Below are the code and all the weights of a small trained network. Each question names an input and a class and asks about switching units off, where a switched-off unit gives its printed mean instead of its output.

import numpy as np


def w(rows, s, z=0):
    codes = np.array(rows[::2]) - 128.0
    scale = np.full(codes.shape[1], s)
    scale[-1] = z or s
    return codes * scale


def f(y):
    return y / 2 * (1 + np.tanh(0.7978845608 * (y + 0.044715 * y**3)))


def log_softmax(a):
    a = a - a.max(-1, keepdims=True)
    return a - np.log(np.exp(a).sum(-1, keepdims=True))


def net(x, mask):
    res = np.array(x, float).reshape(1, 8) / 4 @ E
    y = f(res @ A[0][:, :-1].T + A[0][:, -1])
    res = res + np.where(mask, y, B[0][:, -1]) @ B[0][:, :-1]
    return log_softmax(res[-1] @ U[:, :-1].T + U[:, -1])


A, B = {}, {}
E = w([
[140,160,104,103,104,67,148,74,126],'x0',
[172,116,193,121,112,130,142,140,251],'x1',
[7,172,145,114,111,209,170,97,132],'x2',
[17,185,213,122,151,209,56,83,149],'x3',
[154,252,21,132,110,89,135,119,81],'x4',
[176,152,164,221,128,102,1,64,176],'x5',
[156,85,44,158,238,104,164,164,104],'x6',
[74,109,85,220,227,158,49,183,158],'x7',
],0.0076)
A[0] = w([
[109,92,201,119,127,156,110,141,136,42],'neuron 0',
[93,96,57,105,169,147,198,158,78,205],'neuron 1',
[69,110,235,136,122,163,65,184,171,251],'neuron 2',
[75,111,65,134,146,117,192,149,64,145],'neuron 3',
[109,129,112,172,113,140,137,202,90,207],'neuron 4',
[253,124,108,136,131,43,166,148,144,155],'neuron 5',
[107,167,123,155,115,114,76,122,102,179],'neuron 6',
[142,152,141,69,97,77,157,90,105,118],'neuron 7',
[121,81,73,133,115,154,105,125,109,91],'neuron 8',
[191,104,102,123,98,96,130,166,141,99],'neuron 9',
[135,214,153,91,16,80,188,66,110,177],'neuron 10',
[45,205,147,228,174,150,14,105,154,135],'neuron 11',
[112,104,94,142,129,147,156,115,110,158],'neuron 12',
[118,55,169,99,127,177,141,109,151,115],'neuron 13',
[95,116,215,161,148,121,163,149,129,15],'neuron 14',
],0.012,0.0024)
B[0] = w([
[133,77,159,136,168,147,203,112,145,182],'neuron 0',
[88,124,109,97,175,46,117,120,61,205],'neuron 1',
[125,19,190,130,134,156,141,122,139,244],'neuron 2',
[58,126,100,74,172,80,151,176,140,191],'neuron 3',
[83,90,98,121,143,89,121,84,120,157],'neuron 4',
[246,142,116,143,137,93,123,159,153,211],'neuron 5',
[110,156,95,138,127,139,137,139,125,162],'neuron 6',
[127,171,125,135,87,124,144,112,127,179],'neuron 7',
[98,172,140,91,140,147,132,171,164,141],'neuron 8',
[207,140,141,150,159,124,138,92,108,168],'neuron 9',
[65,190,139,97,11,135,177,133,131,228],'neuron 10',
[128,123,56,165,159,253,53,123,107,252],'neuron 11',
[98,147,141,100,165,119,130,133,157,148],'neuron 12',
[129,111,181,140,117,80,128,111,154,191],'neuron 13',
[129,139,217,93,115,113,62,136,120,166],'neuron 14',
],0.017)
U = w([
[100,25,226,125,132,161,120,55,148,211],'0',
[90,105,70,174,141,226,51,72,88,8],'1',
[53,110,71,46,195,65,130,123,38,164],'2',
[84,188,127,85,2,134,179,69,109,51],'3',
[241,155,95,132,131,65,139,121,135,204],'4',
],0.0072,0.0017)

Each question gives the input, the list of numbers given to net, and the class t.
The units are the neurons (one row each of A and B). Each row of codes is followed by its name. A weight is (code - 128) times the scale printed after its matrix; where a second scale follows, it is the last column's (A, B and U).
mask holds one flag per neuron, in row order. A switched-off neuron (its flag False) gives its mean, the last column of its row in B, instead of its output. The means were averaged over made-up inputs and are rounded, as every weight is.
A unit's drop is (log p(t) with every unit on - log p(t) with that unit switched off) / (log p(t) with every unit on - log p(t) with every unit switched off).
The circuit of an input: a set's keep is (log p(t) with only the set's units on - log p(t) with every unit switched off) / (log p(t) with every unit on - log p(t) with every unit switched off). Starting from the 12 units with the biggest drops (on a tie, the unit counted first), units are removed one at a time, each time the one whose removal leaves the highest keep (on an exact tie, the one counted first), for as long as the keep stays at least 0.8.
circuit, biggest first: the units of the circuit, biggest drop first
k most important neurons: the k neurons with the biggest drops, biggest first
drop when u is switched off: that unit's drop, to one decimal
input [1,-3,3,-5,-7,-4,-3,8], class 2: 2 most important neurons => (neuron 1; neuron 3)
input [6,7,-2,-5,-6,-5,-1,7], class 4: circuit, biggest first => (neuron 5)
input [-8,4,0,-8,-5,-8,2,-3], class 2: 3 most important neurons => (neuron 1; neuron 3; neuron 4)
input [-4,-2,-4,1,1,-4,-8,6], class 1: 2 most important neurons => (neuron 13; neuron 11)
input [-6,-6,2,8,-2,2,-6,-1], class 1: 2 most important neurons => (neuron 11; neuron 6)
input [2,-4,-1,6,-2,2,3,-5], class 1: circuit, biggest first => (neuron 3; neuron 2)
input [3,0,-4,-2,8,-6,4,-4], class 4: 2 most important neurons => (neuron 5; neuron 9)
input [7,8,1,6,2,-4,2,1], class 3: 3 most important neurons => (neuron 11; neuron 2; neuron 0)
input [-1,3,6,-3,8,6,1,-1], class 3: 2 most important neurons => (neuron 10; neuron 2)
input [8,3,6,0,3,3,-3,3], class 1: 2 most important neurons => (neuron 11; neuron 13)
input [-7,-3,1,2,-3,-8,-6,-6], class 3: 3 most important neurons => (neuron 10; neuron 7; neuron 11)
input [5,-7,-4,-2,5,5,-1,2], class 4: drop when neuron 9 is switched off => 0.0
input [-5,-3,-6,-2,0,-2,2,-8], class 4: drop when neuron 5 is switched off => 0.2
input [6,-5,8,-2,-3,0,-5,4], class 1: drop when neuron 11 is switched off => 0.2
input [-4,5,7,-1,-3,-8,4,-7], class 2: most important neuron => (neuron 1)
